Below are the code and all the weights of a small trained network. Each question names an input and a class and asks about switching units off, where a switched-off unit gives its printed mean instead of its output.

import numpy as np


def w(rows, s, z=0):
    codes = np.array(rows[::2]) - 128.0
    scale = np.full(codes.shape[1], s)
    scale[-1] = z or s
    return codes * scale


def f(y):
    return np.maximum(y, 0)


def log_softmax(a):
    a = a - a.max(-1, keepdims=True)
    return a - np.log(np.exp(a).sum(-1, keepdims=True))


def net(x, mask):
    res = np.array(x, float).reshape(1, 5) / 4 @ E
    y = f(res @ A[0][:, :-1].T + A[0][:, -1])
    res = res + np.where(mask, y, B[0][:, -1]) @ B[0][:, :-1]
    return log_softmax(res[-1] @ U[:, :-1].T + U[:, -1])


A, B = {}, {}
E = w([
[128,129,128],'x0',
[127,128,125],'x1',
[142,156,2],'x2',
[56,48,95],'x3',
[64,177,185],'x4',
],0.0091)
A[0] = w([
[166,164,151,190],'N0',
[117,128,127,3],'N1',
[48,192,137,75],'N2',
[194,76,126,205],'N3',
[136,99,148,212],'N4',
[69,125,73,114],'N5',
[95,124,110,25],'N6',
[107,95,156,129],'N7',
[103,101,199,83],'N8',
[125,92,65,141],'N9',
[115,150,93,71],'N10',
[125,145,218,125],'N11',
[160,183,107,119],'N12',
[146,77,190,41],'N13',
[6,219,126,163],'N14',
[26,58,99,125],'N15',
[148,147,128,196],'N16',
[53,59,81,69],'N17',
[113,148,86,67],'N18',
[85,155,126,99],'N19',
[111,140,106,61],'N20',
[202,70,112,54],'N21',
[82,164,42,77],'N22',
[235,22,18,132],'N23',
[95,52,138,102],'N24',
[103,154,107,59],'N25',
[24,71,93,114],'N26',
[170,68,118,78],'N27',
[67,175,132,73],'N28',
],0.013,0.011)
B[0] = w([
[104,214,94,225],'N0',
[27,2,14,128],'N1',
[167,67,192,164],'N2',
[103,137,195,235],'N3',
[96,136,54,245],'N4',
[163,149,63,179],'N5',
[19,248,107,128],'N6',
[102,111,59,177],'N7',
[162,98,74,192],'N8',
[127,144,88,193],'N9',
[194,20,48,134],'N10',
[145,119,72,234],'N11',
[160,162,75,166],'N12',
[189,32,51,156],'N13',
[115,83,203,241],'N14',
[125,207,166,240],'N15',
[88,163,114,210],'N16',
[209,218,136,192],'N17',
[160,12,62,137],'N18',
[129,65,207,143],'N19',
[207,63,53,128],'N20',
[146,58,252,147],'N21',
[138,33,107,176],'N22',
[92,114,191,254],'N23',
[182,166,80,186],'N24',
[113,81,189,129],'N25',
[113,210,139,227],'N26',
[125,94,154,146],'N27',
[154,83,205,147],'N28',
],0.0095,0.0087)
U = w([
[23,162,124,189],'0',
[134,197,132,150],'1',
[97,79,254,124],'2',
[14,137,104,197],'3',
[194,82,38,135],'4',
[115,113,114,8],'5',
],0.012,0.011)

Each question gives the input, the list of numbers given to net, and the class t.
The units are the neurons (one row each of A and B). Each row of codes is followed by its name. A weight is (code - 128) times the scale printed after its matrix; where a second scale follows, it is the last column's (A, B and U).
mask holds one flag per neuron, in row order. A switched-off neuron (its flag False) gives its mean, the last column of its row in B, instead of its output. The means were averaged over made-up inputs and are rounded, as every weight is.
A unit's drop is (log p(t) with every unit on - log p(t) with that unit switched off) / (log p(t) with every unit on - log p(t) with every unit switched off).
The circuit of an input: a set's keep is (log p(t) with only the set's units on - log p(t) with every unit switched off) / (log p(t) with every unit on - log p(t) with every unit switched off). Starting from the 12 units with the biggest drops (on a tie, the unit counted first), units are removed one at a time, each time the one whose removal leaves the highest keep (on an exact tie, the one counted first), for as long as the keep stays at least 0.8.
units of the circuit, in order: the units of the circuit, biggest drop first
most important unit: the unit with the biggest drop
top k neurons: the k neurons with the biggest drops, biggest first
drop of u: that unit's drop, to one decimal
input [-1,6,-8,4,1], class 4: top 2 neurons -> [N13, N8]
input [1,2,-7,-5,-6], class 4: most important unit -> N13
input [3,-3,0,2,-7], class 2: units of the circuit, in order -> [N23, N21]
input [-5,3,6,5,4], class 4: top 2 neurons -> [N22, N5]
input [0,-6,-6,8,8], class 1: units of the circuit, in order -> [N24, N17]
input [1,2,-7,4,-5], class 4: units of the circuit, in order -> [N13, N24]
input [-4,7,6,-5,-3], class 3: top 2 neurons -> [N23, N17]
input [4,7,-6,7,5], class 1: units of the circuit, in order -> [N15, N24, N17]
input [-4,1,8,8,4], class 1: top 2 neurons -> [N15, N26]
input [2,6,-7,4,6], class 4: units of the circuit, in order -> [N8, N11, N13]
input [3,2,-1,3,4], class 2: top 3 neurons -> [N14, N0, N9]
input [6,8,-4,-7,-6], class 3: units of the circuit, in order -> [N17, N24, N16]
input [0,1,0,1,5], class 2: top 2 neurons -> [N14, N2]
input [6,5,5,-1,-4], class 0: units of the circuit, in order -> [N23]
input [-5,-3,-7,-4,4], class 4: units of the circuit, in order -> [N11, N8, N13]
input [1,-6,-6,-7,-8], class 2: top 2 neurons -> [N21, N3]
input [-8,6,-3,-5,-6], class 0: top 2 neurons -> [N14, N0]
input [-4,-6,-5,2,7], class 2: top 3 neurons -> [N14, N2, N28]
input [-2,0,1,-1,6], class 2: top 2 neurons -> [N14, N2]
input [-2,1,7,4,5], class 4: most important unit -> N22
input [1,5,8,8,4], class 1: top 2 neurons -> [N15, N26]
input [2,-2,6,-2,-7], class 2: top 2 neurons -> [N23, N21]
input [-4,-6,-2,-5,-3], class 3: top 2 neurons -> [N17, N15]
input [-3,-5,8,-3,6], class 4: drop of N22 -> 0.2
input [7,6,-4,8,-2], class 1: drop of N24 -> 0.1
